Below is a small trained network, with its code and all its weights. Each question gives an input and a target symbol and asks what happens when units are switched off, that is, made to give their printed mean instead of their output.

import numpy as np


def w(rows, s, z=0):
    codes = np.array(rows[::2]) - 128.0
    scale = np.full(codes.shape[1], s)
    scale[-1] = z or s
    return codes * scale


def norm(h):
    return h / np.sqrt((h * h).mean(-1, keepdims=True) + 1e-5)


def f(y):
    return np.maximum(y, 0)


def softmax(a):
    e = np.exp(a - a.max(-1, keepdims=True))
    return e / e.sum(-1, keepdims=True)


def log_softmax(a):
    a = a - a.max(-1, keepdims=True)
    return a - np.log(np.exp(a).sum(-1, keepdims=True))


def net(x, mask):
    ids = ['Σβεζθλμξπ'.index(c) for c in x.split()]
    T = len(ids)
    res = E[ids] + P[:T]
    r = norm(res)
    for j in range(2):
        rows = slice(2 * j, 2 * j + 2)
        q, k, v = (r @ M[0][rows].T for M in (Q, K, V))
        z = softmax(np.where(np.tri(T) > 0, q @ k.T / 2**0.5, -1e9)) @ v
        o = O[0][rows]
        res = res + np.where(mask[j], z, o[:, -1]) @ o[:, :-1]
    y = f(norm(res) @ A[0][:, :-1].T + A[0][:, -1])
    res = res + np.where(mask[2:10], y, B[0][:, -1]) @ B[0][:, :-1]
    return log_softmax(norm(res)[-1] @ U[:, :-1].T + U[:, -1])


Q, K, V, O, A, B = {}, {}, {}, {}, {}, {}
E = w([
[63,139,103,107,150],'Σ',
[106,177,121,107,179],'β',
[65,146,88,116,153],'ε',
[141,108,118,171,147],'ζ',
[109,106,136,181,143],'θ',
[206,138,254,126,130],'λ',
[125,87,113,165,128],'μ',
[126,104,133,151,152],'ξ',
[95,161,44,120,170],'π',
],0.024)
P = w([
[139,163,131,64,75],'0',
[132,118,254,144,204],'1',
[134,64,202,126,183],'2',
[135,53,187,120,175],'3',
[137,50,174,112,174],'4',
[144,40,166,109,170],'5',
[144,40,155,109,162],'6',
[141,42,156,111,153],'7',
[145,42,150,120,137],'8',
[148,52,148,121,130],'9',
[154,51,150,128,124],'10',
[146,61,147,140,101],'11',
[144,77,143,156,88],'12',
[146,83,143,160,85],'13',
],0.013)
Q[0] = w([
[123,194,183,53,103],'H0',
[8,189,23,93,194],'H0',
[106,159,108,92,115],'H1',
[148,67,95,195,143],'H1',
],0.016)
K[0] = w([
[156,43,228,147,220],'H0',
[71,123,87,129,253],'H0',
[113,85,84,140,213],'H1',
[120,193,105,114,57],'H1',
],0.016)
V[0] = w([
[135,52,185,186,93],'H0',
[180,96,171,53,194],'H0',
[54,88,254,116,129],'H1',
[53,34,90,73,202],'H1',
],0.014)
O[0] = w([
[91,141,154,180,58,2],'H0',
[227,161,45,154,83,185],'H0',
[78,105,74,9,112,244],'H1',
[98,92,33,188,63,217],'H1',
],0.016,0.0035)
A[0] = w([
[84,87,191,189,188,165],'N0',
[21,123,56,2,129,195],'N1',
[68,158,35,142,191,81],'N2',
[199,71,114,113,158,225],'N3',
[169,201,183,101,61,175],'N4',
[94,234,53,161,82,141],'N5',
[178,73,181,42,161,59],'N6',
[197,102,232,112,103,3],'N7',
],0.014,0.0036)
B[0] = w([
[127,115,55,133,92,196],'N0',
[194,253,159,188,212,247],'N1',
[168,235,119,75,116,201],'N2',
[69,132,198,95,98,215],'N3',
[61,93,139,33,48,172],'N4',
[178,122,59,201,117,167],'N5',
[119,116,81,136,10,180],'N6',
[138,215,109,109,72,173],'N7',
],0.013)
U = w([
[173,223,121,97,209,124],'Σ',
[221,67,160,58,155,162],'β',
[60,73,81,92,172,254],'ε',
[199,169,230,184,105,102],'ζ',
[6,188,162,95,159,74],'θ',
[116,168,141,65,20,81],'λ',
[48,127,114,213,65,129],'μ',
[199,161,43,192,61,29],'ξ',
[211,55,144,193,181,113],'π',
],0.015,0.0026)

Each question gives the input, a string of symbols that net reads in full, and the target symbol t.
The units are the heads (2 rows each of Q, K, V and O) and the neurons (one row each of A and B). Each row of codes is followed by its name. A weight is (code - 128) times the scale printed after its matrix; where a second scale follows, it is the last column's (O, A, B and U).
mask holds one flag per unit, heads first, then neurons. A switched-off unit (its flag False) gives its mean, the last column of its rows in O or B, instead of its output. The means were averaged over made-up inputs and are rounded, as every weight is.
A unit's drop is (log p(t) with every unit on - log p(t) with that unit switched off) / (log p(t) with every unit on - log p(t) with every unit switched off).
The circuit of an input: a set's keep is (log p(t) with only the set's units on - log p(t) with every unit switched off) / (log p(t) with every unit on - log p(t) with every unit switched off). Starting from all 10 units, units are removed one at a time, each time the one whose removal leaves the highest keep (on an exact tie, the one counted first), for as long as the keep stays at least 0.8.
units of the circuit, in order: the units of the circuit, biggest drop first
unit that matters most: the unit with the biggest drop
k most important neurons: the k neurons with the biggest drops, biggest first
heads that matter: for each layer, one digit per head in row order, 1 if its drop is at least 0.15 and else 0, layers parted by /
input ε ζ π π θ π μ, target ε: heads that matter	11
input Σ ε μ μ, target Σ: units of the circuit, in order	(H0)
input β ξ β ζ ζ Σ ε π ζ, target β: units of the circuit, in order	(H0; N1; H1)
input λ θ Σ ζ ζ ξ θ ξ λ λ ξ, target λ: units of the circuit, in order	(H1; N6)
input π ζ λ ε μ ζ ξ π ε θ, target π: units of the circuit, in order	(H1; H0)
input ξ μ μ ζ π μ π β ξ π ε π λ ε, target ξ: units of the circuit, in order	(H1; H0)
input μ ζ μ ζ ε θ ξ ζ ξ, target μ: heads that matter	00
input ζ π ξ ζ Σ θ μ λ ε θ λ θ, target ζ: heads that matter	01
input μ μ ξ Σ θ μ ζ θ π β π β Σ ξ, target μ: heads that matter	10
input θ Σ λ λ ξ β π Σ θ Σ λ ζ, target θ: heads that matter	11
input ξ μ ζ λ ξ, target ξ: heads that matter	10
input β θ μ μ, target β: heads that matter	10
input ε ξ Σ λ ξ, target ε: units of the circuit, in order	(H1; H0; N1)
input π ζ ξ ξ λ β θ ζ θ ξ θ ε, target Σ: unit that matters most	N1
input ζ θ π ζ ε θ ξ θ ζ Σ Σ, target ξ: heads that matter	01
input ε λ λ Σ Σ μ Σ, target ξ: heads that matter	11
input π ζ θ β θ π, target ξ: heads that matter	01
input ξ λ ξ λ ξ ζ λ ζ Σ ξ ζ θ β π, target Σ: 2 most important neurons	(N2; N6)
input ε π λ ζ θ ζ, target ε: 2 most important neurons	(N1; N3)
input λ Σ ζ Σ ξ Σ μ, target λ: unit that matters most	H1
